Below are the code and all the weights of a small trained network. Each question names an input and a target symbol and asks about switching units off, where a switched-off unit gives its printed mean instead of its output.

import numpy as np


def w(rows, s, z=0):
    codes = np.array(rows[::2]) - 128.0
    scale = np.full(codes.shape[1], s)
    scale[-1] = z or s
    return codes * scale


def softmax(a):
    e = np.exp(a - a.max(-1, keepdims=True))
    return e / e.sum(-1, keepdims=True)


def log_softmax(a):
    a = a - a.max(-1, keepdims=True)
    return a - np.log(np.exp(a).sum(-1, keepdims=True))


def net(x, mask):
    ids = ['ΠΩαγεζηλμξτφψ'.index(c) for c in x.split()]
    T = len(ids)
    res = E[ids] + P[:T]
    u = 0
    for l in range(3):
        r = res
        for j in range(2):
            rows = slice(3 * j, 3 * j + 3)
            q, k, v = (r @ M[l][rows].T for M in (Q, K, V))
            z = softmax(np.where(np.tri(T) > 0, q @ k.T / 3**0.5, -1e9)) @ v
            o = O[l][rows]
            res = res + np.where(mask[u + j], z, o[:, -1]) @ o[:, :-1]
        u += 2
    return log_softmax(res[-1] @ U[:, :-1].T + U[:, -1])


Q, K, V, O = {}, {}, {}, {}
E = w([
[109,156,167,141,122,201,114,112,172,160],'Π',
[175,87,174,165,193,164,111,174,137,117],'Ω',
[195,123,160,92,112,171,158,100,159,126],'α',
[137,188,137,83,142,171,149,133,70,144],'γ',
[116,185,161,77,135,125,113,129,164,115],'ε',
[155,163,85,200,85,110,185,165,137,125],'ζ',
[132,149,79,125,102,164,122,127,100,12],'η',
[108,85,90,189,88,107,184,154,200,109],'λ',
[137,79,63,194,78,165,177,110,132,149],'μ',
[1,162,162,68,104,152,187,85,143,83],'ξ',
[121,142,53,122,111,200,104,136,134,14],'τ',
[65,98,178,182,84,122,143,104,72,62],'φ',
[103,128,94,78,154,214,160,118,72,144],'ψ',
],0.0073)
P = w([
[116,110,128,76,5,200,50,236,94,105],'0',
[121,122,138,84,22,213,86,213,106,91],'1',
[117,133,140,95,40,216,111,195,119,82],'2',
[114,143,140,107,61,214,125,171,120,82],'3',
[113,146,143,117,81,203,145,152,129,82],'4',
[119,154,140,131,105,192,155,134,142,80],'5',
[115,161,140,140,123,184,173,108,152,86],'6',
[118,164,136,149,147,174,188,91,165,86],'7',
[118,180,137,168,170,161,199,69,174,88],'8',
[118,178,136,183,194,148,212,47,184,94],'9',
[119,185,134,194,217,140,228,23,193,94],'10',
[126,193,135,204,239,137,244,4,194,91],'11',
],0.0038)
Q[0] = w([
[151,82,87,126,169,1,31,134,133,218],'0.h1',
[100,129,148,189,79,127,131,97,99,33],'0.h1',
[111,143,155,59,180,139,70,88,97,103],'0.h1',
[125,119,155,76,176,114,39,75,90,115],'0.h2',
[157,158,127,155,87,100,98,139,205,108],'0.h2',
[167,87,96,123,192,5,71,153,131,242],'0.h2',
],0.036)
K[0] = w([
[108,85,101,74,13,126,89,248,78,154],'0.h1',
[102,120,82,120,188,59,194,121,106,212],'0.h1',
[125,118,38,247,48,72,124,97,112,69],'0.h1',
[132,122,22,236,31,123,140,134,88,69],'0.h2',
[121,116,133,103,151,214,210,175,70,180],'0.h2',
[120,91,172,75,4,143,62,230,86,129],'0.h2',
],0.024)
V[0] = w([
[180,210,196,87,132,57,146,92,56,124],'0.h1',
[116,164,179,137,142,123,135,173,250,122],'0.h1',
[102,226,130,125,176,175,131,149,59,198],'0.h1',
[163,217,196,178,112,101,89,176,149,117],'0.h2',
[85,157,95,73,130,61,94,170,170,65],'0.h2',
[90,154,110,150,175,134,143,137,75,70],'0.h2',
],0.016)
O[0] = w([
[207,18,49,105,124,81,77,4,106,80,9],'0.h1',
[119,148,81,229,140,247,143,87,42,200,254],'0.h1',
[64,110,29,175,114,62,3,84,242,169,152],'0.h1',
[160,165,75,174,82,181,50,23,1,108,174],'0.h2',
[123,29,84,80,176,122,176,108,2,195,62],'0.h2',
[47,186,107,86,210,94,130,86,122,160,207],'0.h2',
],0.0062,0.0031)
Q[1] = w([
[38,133,175,157,142,121,124,113,102,173],'1.h1',
[192,44,57,192,142,78,86,205,121,113],'1.h1',
[203,74,141,114,124,3,105,147,86,150],'1.h1',
[113,111,145,52,185,53,166,144,85,179],'1.h2',
[105,197,193,81,172,169,131,123,130,90],'1.h2',
[41,134,82,117,123,137,175,107,146,154],'1.h2',
],0.024)
K[1] = w([
[95,189,37,119,209,156,139,147,125,128],'1.h1',
[146,104,164,128,105,97,66,164,94,251],'1.h1',
[107,155,73,31,78,160,91,194,98,91],'1.h1',
[18,82,114,91,46,111,189,144,104,92],'1.h2',
[127,74,137,248,149,116,192,120,144,58],'1.h2',
[45,141,161,97,190,90,166,55,140,157],'1.h2',
],0.019)
V[1] = w([
[141,135,7,80,209,211,94,210,126,8],'1.h1',
[140,225,54,31,167,152,104,158,103,75],'1.h1',
[75,128,96,214,134,53,118,173,80,87],'1.h1',
[216,103,161,219,170,99,62,172,115,174],'1.h2',
[110,159,129,110,60,110,158,103,123,153],'1.h2',
[214,254,94,38,159,134,48,140,109,136],'1.h2',
],0.0096)
O[1] = w([
[46,56,58,206,248,228,195,143,190,21,191],'1.h1',
[60,74,21,158,150,170,153,104,202,50,155],'1.h1',
[61,150,116,97,186,81,105,162,53,113,203],'1.h1',
[119,253,171,128,144,178,128,95,148,32,3],'1.h2',
[147,97,131,114,87,103,77,171,98,123,173],'1.h2',
[153,82,59,179,107,118,87,34,186,4,73],'1.h2',
],0.0049,0.0025)
Q[2] = w([
[200,69,105,154,160,73,156,149,145,115],'2.h1',
[149,139,163,4,185,107,128,108,90,72],'2.h1',
[115,89,103,89,123,90,144,113,151,130],'2.h1',
[199,110,169,88,173,110,152,150,132,99],'2.h2',
[155,118,90,76,88,95,165,116,115,128],'2.h2',
[201,140,146,149,65,144,139,115,167,121],'2.h2',
],0.029)
K[2] = w([
[129,106,125,29,79,200,74,165,128,68],'2.h1',
[10,85,190,171,45,49,191,102,69,73],'2.h1',
[86,132,88,86,108,94,142,151,73,130],'2.h1',
[161,90,156,96,138,135,149,254,134,102],'2.h2',
[182,66,92,101,131,113,69,149,128,181],'2.h2',
[223,121,150,171,51,150,130,135,204,116],'2.h2',
],0.021)
V[2] = w([
[26,56,255,124,122,147,97,66,111,117],'2.h1',
[211,97,141,136,246,166,30,193,124,124],'2.h1',
[152,102,143,225,171,43,193,164,88,86],'2.h1',
[112,128,187,183,221,102,60,190,161,147],'2.h2',
[230,89,142,126,172,163,189,142,187,127],'2.h2',
[176,58,138,172,164,165,84,139,33,113],'2.h2',
],0.016)
O[2] = w([
[46,102,188,68,138,115,73,45,76,166,117],'2.h1',
[103,103,30,142,78,100,214,116,146,196,101],'2.h1',
[142,107,89,31,125,186,158,158,140,93,46],'2.h1',
[61,99,176,213,157,187,92,151,153,151,79],'2.h2',
[124,109,214,154,138,88,179,72,126,127,1],'2.h2',
[128,176,144,167,255,122,122,107,133,129,108],'2.h2',
],0.011,0.0045)
U = w([
[131,168,149,184,94,138,74,115,101,142,38],'Π',
[72,196,90,82,36,154,183,89,108,142,78],'Ω',
[158,132,167,132,107,92,166,95,116,101,198],'α',
[147,60,87,125,113,101,69,84,179,93,186],'γ',
[158,123,79,140,182,108,112,82,83,147,48],'ε',
[195,153,114,115,135,175,101,167,146,84,148],'ζ',
[107,81,120,130,153,120,133,122,123,83,157],'η',
[128,180,176,123,156,156,183,180,80,171,1],'λ',
[121,128,176,117,99,128,136,172,155,115,88],'μ',
[197,30,110,149,136,104,135,189,54,216,166],'ξ',
[81,79,126,182,192,164,164,111,147,115,149],'τ',
[99,128,161,62,141,132,95,102,105,131,210],'φ',
[81,155,140,94,147,40,111,171,254,140,163],'ψ',
],0.0057,0.0037)

Each question gives the input, a string of symbols that net reads in full, and the target symbol t.
The units are the heads (3 rows each of Q, K, V and O). Each row of codes is followed by its name. A weight is (code - 128) times the scale printed after its matrix; where a second scale follows, it is the last column's (O and U).
mask holds one flag per head, layer by layer. A switched-off head (its flag False) gives its mean, the last column of its rows in O, instead of its output. The means were averaged over made-up inputs and are rounded, as every weight is.
A unit's drop is (log p(t) with every unit on - log p(t) with that unit switched off) / (log p(t) with every unit on - log p(t) with every unit switched off).
The circuit of an input: a set's keep is (log p(t) with only the set's units on - log p(t) with every unit switched off) / (log p(t) with every unit on - log p(t) with every unit switched off). Starting from all 6 units, units are removed one at a time, each time the one whose removal leaves the highest keep (on an exact tie, the one counted first), for as long as the keep stays at least 0.8.
circuit, biggest first: the units of the circuit, biggest drop first
unit that matters most: the unit with the biggest drop
heads that matter: for each layer, one digit per head in row order, 1 if its drop is at least 0.15 and else 0, layers parted by /
input ε ζ ε γ τ, target γ: heads that matter -> 10 / 01 / 00
input ζ τ τ ζ α ζ ξ Π ζ ψ, target ζ: circuit, biggest first -> (2.h1)
input φ μ τ φ φ γ, target φ: circuit, biggest first -> (2.h1; 0.h1)
input τ ε φ Ω φ ζ Π τ, target Π: circuit, biggest first -> (0.h1; 2.h1; 1.h1)
input Π Π Π τ φ ε, target φ: circuit, biggest first -> (2.h1; 0.h1)
input φ τ Ω ε τ φ Ω α φ φ α τ, target α: heads that matter -> 11 / 10 / 01
input η ζ τ ζ γ ζ ζ ψ ξ γ, target ξ: heads that matter -> 01 / 01 / 00
input ζ φ ζ φ ξ φ ε τ φ, target τ: circuit, biggest first -> (1.h1; 2.h2; 0.h1; 0.h2)
input α φ ξ α Ω ζ ζ ε λ, target ε: circuit, biggest first -> (0.h1; 2.h2; 0.h2)
input φ Ω Π ζ λ φ, target λ: circuit, biggest first -> (0.h1; 1.h2; 2.h2)
input Π ξ ζ φ, target ζ: circuit, biggest first -> (0.h2; 2.h1; 2.h2)
input ζ λ φ ζ ζ Ω ζ φ τ α ε, target α: circuit, biggest first -> (0.h1; 1.h1; 2.h2; 0.h2)
input ζ ζ τ Ω ζ φ α μ φ, target μ: heads that matter -> 11 / 00 / 01
input τ τ ζ, target ζ: circuit, biggest first -> (2.h1; 0.h2; 2.h2)
input Ω α η λ Ω τ Π ζ ζ ξ τ, target ξ: unit that matters most -> 0.h2
input ξ τ ψ Ω ζ φ ξ η, target ξ: circuit, biggest first -> (0.h2; 1.h2)
input ζ ζ φ λ Ω φ ζ τ, target ζ: circuit, biggest first -> (2.h1; 1.h2)
input Ω ζ ζ ζ ζ τ Ω, target Ω: heads that matter -> 00 / 01 / 11
input λ φ τ μ Ω τ ζ γ ζ, target γ: circuit, biggest first -> (0.h1; 1.h2)
input ζ λ ζ Π ζ ζ γ τ, target γ: unit that matters most -> 0.h1
input Π λ Π ζ ζ, target Π: heads that matter -> 10 / 00 / 10
input ψ φ α, target α: heads that matter -> 10 / 10 / 01
input ζ ζ ζ ξ Ω, target τ: circuit, biggest first -> (1.h2; 2.h2; 1.h1)
input λ ξ ξ τ ζ ψ ζ ζ, target ψ: heads that matter -> 11 / 00 / 00
input φ Ω α φ, target α: heads that matter -> 11 / 10 / 01
input ζ ζ ψ τ φ γ ψ ζ ξ, target φ: heads that matter -> 01 / 00 / 10
input ζ ζ Ω φ, target Ω: circuit, biggest first -> (2.h1; 1.h1)
input ζ α ζ η, target ζ: heads that matter -> 01 / 00 / 10
input ζ ε η, target ε: unit that matters most -> 2.h2
